Below are the code and all the weights of a small trained network. Each question names an input and a class and asks about switching units off, where a switched-off unit gives its printed mean instead of its output.

import numpy as np


def w(rows, s, z=0):
    codes = np.array(rows[::2]) - 128.0
    scale = np.full(codes.shape[1], s)
    scale[-1] = z or s
    return codes * scale


def f(y):
    return np.maximum(y, 0)


def log_softmax(a):
    a = a - a.max(-1, keepdims=True)
    return a - np.log(np.exp(a).sum(-1, keepdims=True))


def net(x, mask):
    res = np.array(x, float).reshape(1, 3) / 4 @ E
    y = f(res @ A[0][:, :-1].T + A[0][:, -1])
    res = res + np.where(mask, y, B[0][:, -1]) @ B[0][:, :-1]
    return log_softmax(res[-1] @ U[:, :-1].T + U[:, -1])


A, B = {}, {}
E = w([
[86,235,94],'x0',
[120,68,59],'x1',
[9,121,145],'x2',
],0.013)
A[0] = w([
[197,119,101,17],'N0',
[129,83,187,160],'N1',
[146,197,26,93],'N2',
[151,70,152,71],'N3',
[155,30,204,160],'N4',
[105,76,59,69],'N5',
[165,152,110,59],'N6',
[117,86,23,84],'N7',
[205,136,102,3],'N8',
[155,154,253,82],'N9',
[93,103,100,92],'N10',
[182,161,193,75],'N11',
[121,72,144,52],'N12',
[150,88,139,48],'N13',
[148,94,170,229],'N14',
[102,148,237,92],'N15',
[74,118,198,75],'N16',
[48,82,206,40],'N17',
[132,83,146,66],'N18',
[31,92,131,31],'N19',
[126,117,24,38],'N20',
[121,86,54,52],'N21',
[58,130,103,86],'N22',
[155,98,154,118],'N23',
[90,113,160,88],'N24',
[116,225,197,164],'N25',
],0.015,0.0053)
B[0] = w([
[186,183,171,186],'N0',
[61,190,76,188],'N1',
[63,192,166,218],'N2',
[87,152,161,184],'N3',
[91,174,104,248],'N4',
[160,74,185,181],'N5',
[135,141,192,159],'N6',
[89,31,180,197],'N7',
[177,185,173,190],'N8',
[76,1,195,198],'N9',
[179,107,170,159],'N10',
[153,93,172,188],'N11',
[96,163,164,165],'N12',
[107,169,193,162],'N13',
[64,131,90,199],'N14',
[147,27,157,186],'N15',
[199,160,169,177],'N16',
[171,167,144,196],'N17',
[82,194,147,161],'N18',
[161,173,152,196],'N19',
[79,61,200,178],'N20',
[121,77,190,174],'N21',
[162,175,145,187],'N22',
[110,173,107,173],'N23',
[244,188,136,158],'N24',
[72,98,143,231],'N25',
],0.0086,0.013)
U = w([
[129,34,192,118],'0',
[19,216,127,123],'1',
[244,177,188,140],'2',
[72,130,97,248],'3',
[162,99,81,75],'4',
[113,117,58,74],'5',
],0.011)

Each question gives the input, the list of numbers given to net, and the class t.
The units are the neurons (one row each of A and B). Each row of codes is followed by its name. A weight is (code - 128) times the scale printed after its matrix; where a second scale follows, it is the last column's (A, B and U).
mask holds one flag per neuron, in row order. A switched-off neuron (its flag False) gives its mean, the last column of its row in B, instead of its output. The means were averaged over made-up inputs and are rounded, as every weight is.
A unit's drop is (log p(t) with every unit on - log p(t) with that unit switched off) / (log p(t) with every unit on - log p(t) with every unit switched off).
The circuit of an input: a set's keep is (log p(t) with only the set's units on - log p(t) with every unit switched off) / (log p(t) with every unit on - log p(t) with every unit switched off). Starting from the 12 units with the biggest drops (on a tie, the unit counted first), units are removed one at a time, each time the one whose removal leaves the highest keep (on an exact tie, the one counted first), for as long as the keep stays at least 0.8.
circuit, biggest first: the units of the circuit, biggest drop first
k most important neurons: the k neurons with the biggest drops, biggest first
drop of u: that unit's drop, to one decimal
input [-3,1,-2], class 3: most important neuron : (N2)
input [0,-1,-3], class 3: circuit, biggest first : (N16; N19; N5)
input [-5,2,5], class 1: 2 most important neurons : (N1; N4)
input [0,-2,-1], class 3: 2 most important neurons : (N7; N5)
input [-2,3,-2], class 3: 2 most important neurons : (N9; N15)
input [-7,-5,-4], class 1: 2 most important neurons : (N4; N1)
input [3,-6,-6], class 0: 2 most important neurons : (N9; N25)
input [6,-7,0], class 0: 2 most important neurons : (N15; N9)
input [-3,3,-2], class 3: 2 most important neurons : (N2; N9)
input [5,-3,-5], class 1: 3 most important neurons : (N2; N25; N16)
input [4,6,-4], class 0: 2 most important neurons : (N7; N20)
input [-5,5,6], class 2: drop of N23 : 0.0
input [-3,-1,4], class 2: drop of N2 : 0.3
input [8,2,-7], class 1: circuit, biggest first : (N2)
input [-3,-2,4], class 2: drop of N2 : 0.3
